Here is a tiny trained network, its code and every weight. The questions are about switching its units off for an input and a class, where a switched-off unit gives its printed mean instead of its output.

import numpy as np


def w(rows, s, z=0):
    codes = np.array(rows[::2]) - 128.0
    scale = np.full(codes.shape[1], s)
    scale[-1] = z or s
    return codes * scale


def f(y):
    return y / 2 * (1 + np.tanh(0.7978845608 * (y + 0.044715 * y**3)))


def log_softmax(a):
    a = a - a.max(-1, keepdims=True)
    return a - np.log(np.exp(a).sum(-1, keepdims=True))


def net(x, mask):
    res = np.array(x, float).reshape(1, 3) / 4 @ E
    y = f(res @ A[0][:, :-1].T + A[0][:, -1])
    res = res + np.where(mask, y, B[0][:, -1]) @ B[0][:, :-1]
    return log_softmax(res[-1] @ U[:, :-1].T + U[:, -1])


A, B = {}, {}
E = w([
[165,93,227,127],'x0',
[206,44,58,106],'x1',
[158,102,75,250],'x2',
],0.012)
A[0] = w([
[103,93,137,210,129],'N1',
[73,165,56,132,121],'N2',
[152,122,190,13,197],'N3',
[129,82,143,197,18],'N4',
[209,91,191,135,125],'N5',
[119,218,147,165,133],'N6',
[159,155,119,192,68],'N7',
[101,157,75,130,54],'N8',
[97,155,137,51,254],'N9',
[96,158,114,248,146],'N10',
[118,164,116,59,97],'N11',
[126,148,119,48,49],'N12',
[148,102,170,164,136],'N13',
[104,172,33,108,93],'N14',
[143,147,100,185,73],'N15',
[54,96,151,67,87],'N16',
[173,125,104,190,145],'N17',
[118,200,63,135,68],'N18',
[140,90,197,145,123],'N19',
[81,170,154,151,218],'N20',
[65,217,117,167,67],'N21',
[55,152,23,113,109],'N22',
[128,144,88,179,122],'N23',
[118,123,140,218,137],'N24',
[126,49,54,76,216],'N25',
[201,122,46,113,221],'N26',
[139,84,154,196,150],'N27',
[144,119,114,188,180],'N28',
[99,211,130,169,147],'N29',
[81,92,204,166,56],'N30',
[127,68,223,158,108],'N31',
],0.012,0.003)
B[0] = w([
[54,71,150,30,184],'N1',
[246,224,206,18,198],'N2',
[110,64,155,93,246],'N3',
[46,137,225,56,167],'N4',
[237,213,204,159,184],'N5',
[178,2,205,246,186],'N6',
[23,89,182,52,170],'N7',
[138,188,171,32,163],'N8',
[89,29,103,43,219],'N9',
[84,58,124,66,222],'N10',
[61,78,184,78,180],'N11',
[22,55,147,78,178],'N12',
[123,194,170,37,156],'N13',
[199,194,223,86,203],'N14',
[74,105,176,39,176],'N15',
[78,84,154,57,187],'N16',
[85,74,154,72,200],'N17',
[217,230,218,71,183],'N18',
[246,237,204,92,168],'N19',
[231,36,108,210,192],'N20',
[188,58,190,244,200],'N21',
[214,228,221,87,221],'N22',
[106,114,171,51,184],'N23',
[87,58,112,42,189],'N24',
[223,48,226,220,223],'N25',
[196,46,180,201,232],'N26',
[138,117,152,53,181],'N27',
[97,89,123,66,189],'N28',
[217,50,140,159,190],'N29',
[194,191,215,223,166],'N30',
[215,222,222,29,184],'N31',
],0.0058,0.012)
U = w([
[83,70,117,50,61],'0',
[206,223,138,94,75],'1',
[198,43,125,203,142],'2',
[168,81,107,141,219],'3',
[81,183,12,146,3],'4',
[95,124,53,203,3],'5',
[110,149,39,200,3],'6',
[96,173,7,185,3],'7',
],0.011,0.0052)

Each question gives the input, the list of numbers given to net, and the class t.
The units are the neurons (one row each of A and B). Each row of codes is followed by its name. A weight is (code - 128) times the scale printed after its matrix; where a second scale follows, it is the last column's (A, B and U).
mask holds one flag per neuron, in row order. A switched-off neuron (its flag False) gives its mean, the last column of its row in B, instead of its output. The means were averaged over made-up inputs and are rounded, as every weight is.
A unit's drop is (log p(t) with every unit on - log p(t) with that unit switched off) / (log p(t) with every unit on - log p(t) with every unit switched off).
The circuit of an input: a set's keep is (log p(t) with only the set's units on - log p(t) with every unit switched off) / (log p(t) with every unit on - log p(t) with every unit switched off). Starting from the 12 units with the biggest drops (on a tie, the unit counted first), units are removed one at a time, each time the one whose removal leaves the highest keep (on an exact tie, the one counted first), for as long as the keep stays at least 0.8.
units of the circuit, in order: the units of the circuit, biggest drop first
k most important neurons: the k neurons with the biggest drops, biggest first
drop when u is switched off: that unit's drop, to one decimal
input [2,-7,-6], class 2: units of the circuit, in order	[N20 N6]
input [-4,-6,1], class 2: units of the circuit, in order	[N21]
input [-6,6,-3], class 1: units of the circuit, in order	[N22 N14]
input [-1,-5,5], class 0: 3 most important neurons	[N10 N25 N26]
input [5,-3,-4], class 1: 3 most important neurons	[N31 N19 N30]
input [-7,-6,-1], class 1: 2 most important neurons	[N2 N22]
input [-6,-4,5], class 1: 3 most important neurons	[N2 N22 N18]
input [-1,8,-7], class 2: 2 most important neurons	[N25 N26]
input [6,6,-2], class 1: drop when N31 is switched off	0.3
input [7,-1,6], class 1: drop when N30 is switched off	0.2
input [2,6,-5], class 2: drop when N1 is switched off	0.1
